Here is a tiny trained network, its code and every weight. The questions are about switching its units off for an input and a class, where a switched-off unit gives its printed mean instead of its output.

import numpy as np


def w(rows, s, z=0):
    codes = np.array(rows[::2]) - 128.0
    scale = np.full(codes.shape[1], s)
    scale[-1] = z or s
    return codes * scale


def norm(h):
    return h / np.sqrt((h * h).mean(-1, keepdims=True) + 1e-5)


def f(y):
    return np.maximum(y, 0)


def log_softmax(a):
    a = a - a.max(-1, keepdims=True)
    return a - np.log(np.exp(a).sum(-1, keepdims=True))


def net(x, mask):
    res = np.array(x, float).reshape(1, 2) / 4 @ E
    u = 0
    for l in range(2):
        y = f(norm(res) @ A[l][:, :-1].T + A[l][:, -1])
        res = res + np.where(mask[u : u + 5], y, B[l][:, -1]) @ B[l][:, :-1]
        u += 5
    return log_softmax(norm(res)[-1] @ U[:, :-1].T + U[:, -1])


A, B = {}, {}
E = w([
[1,126,36,103,176],'x0',
[236,106,106,44,130],'x1',
],0.0061)
A[0] = w([
[76,117,180,216,194,56],'L0N0',
[168,146,228,148,142,14],'L0N1',
[101,105,57,107,196,156],'L0N2',
[28,95,119,157,130,5],'L0N3',
[228,151,254,61,189,208],'L0N4',
],0.0055,0.0014)
B[0] = w([
[64,181,156,106,69,179],'L0N0',
[199,42,46,95,155,179],'L0N1',
[143,177,137,155,79,194],'L0N2',
[254,96,118,123,148,188],'L0N3',
[81,91,51,171,81,253],'L0N4',
],0.0087,0.0056)
A[1] = w([
[99,141,126,133,159,202],'L1N0',
[204,211,149,63,80,161],'L1N1',
[81,157,30,61,246,105],'L1N2',
[50,94,192,184,161,111],'L1N3',
[182,67,71,20,191,250],'L1N4',
],0.011,0.0016)
B[1] = w([
[124,63,226,155,73,153],'L1N0',
[45,115,90,150,138,191],'L1N1',
[255,62,124,159,67,218],'L1N2',
[173,198,131,31,219,170],'L1N3',
[66,221,222,122,185,255],'L1N4',
],0.0081,0.0074)
U = w([
[227,109,120,186,49,199],'0',
[96,245,187,92,153,186],'1',
[24,111,57,157,97,223],'2',
[122,60,105,63,197,41],'3',
[119,64,111,66,188,32],'4',
[101,68,125,76,154,3],'5',
],0.013,0.0051)

Each question gives the input, the list of numbers given to net, and the class t.
The units are the neurons (one row each of A and B). Each row of codes is followed by its name. A weight is (code - 128) times the scale printed after its matrix; where a second scale follows, it is the last column's (A, B and U).
mask holds one flag per neuron, layer by layer. A switched-off neuron (its flag False) gives its mean, the last column of its row in B, instead of its output. The means were averaged over made-up inputs and are rounded, as every weight is.
A unit's drop is (log p(t) with every unit on - log p(t) with that unit switched off) / (log p(t) with every unit on - log p(t) with every unit switched off).
The circuit of an input: a set's keep is (log p(t) with only the set's units on - log p(t) with every unit switched off) / (log p(t) with every unit on - log p(t) with every unit switched off). Starting from all 10 units, units are removed one at a time, each time the one whose removal leaves the highest keep (on an exact tie, the one counted first), for as long as the keep stays at least 0.8.
units of the circuit, in order: the units of the circuit, biggest drop first
most important unit: the unit with the biggest drop
top k neurons: the k neurons with the biggest drops, biggest first
k most important neurons of layer l: the k neurons of layer l with the biggest drops, biggest first
input [-2,2], class 2: top 2 neurons : (L0N4; L1N2)
input [4,-3], class 0: most important unit : L0N3
input [-4,8], class 1: top 2 neurons : (L1N4; L1N2)
input [-3,0], class 2: units of the circuit, in order : (L0N4; L1N2)
input [3,5], class 1: top 2 neurons : (L1N4; L0N4)
input [2,3], class 2: top 2 neurons : (L0N2; L1N1)
input [-3,3], class 2: 3 most important neurons of layer 0 : (L0N3; L0N4; L0N2)
input [5,-6], class 1: units of the circuit, in order : (L1N3; L0N4)
input [-1,-3], class 2: top 2 neurons : (L0N0; L0N3)
input [8,-5], class 0: units of the circuit, in order : (L1N2; L0N3)
input [4,0], class 0: top 2 neurons : (L1N2; L0N1)
input [4,-5], class 1: units of the circuit, in order : (L0N4; L1N3)
input [6,-5], class 0: 2 most important neurons of layer 0 : (L0N3; L0N4)
input [0,3], class 2: top 3 neurons : (L0N4; L0N3; L1N2)
input [-3,8], class 1: most important unit : L1N4
input [7,7], class 0: top 3 neurons : (L1N2; L0N3; L0N1)
input [0,-1], class 2: top 2 neurons : (L0N0; L1N1)
input [-2,3], class 2: top 4 neurons : (L0N4; L1N2; L0N3; L1N3)
input [-6,-7], class 1: 3 most important neurons of layer 1 : (L1N2; L1N3; L1N0)
input [1,2], class 2: most important unit : L0N2
input [-3,7], class 1: top 2 neurons : (L1N4; L1N2)
input [6,-6], class 0: 3 most important neurons of layer 1 : (L1N2; L1N4; L1N0)
input [-2,-6], class 1: 2 most important neurons of layer 1 : (L1N3; L1N2)
input [1,5], class 1: top 2 neurons : (L1N4; L0N0)
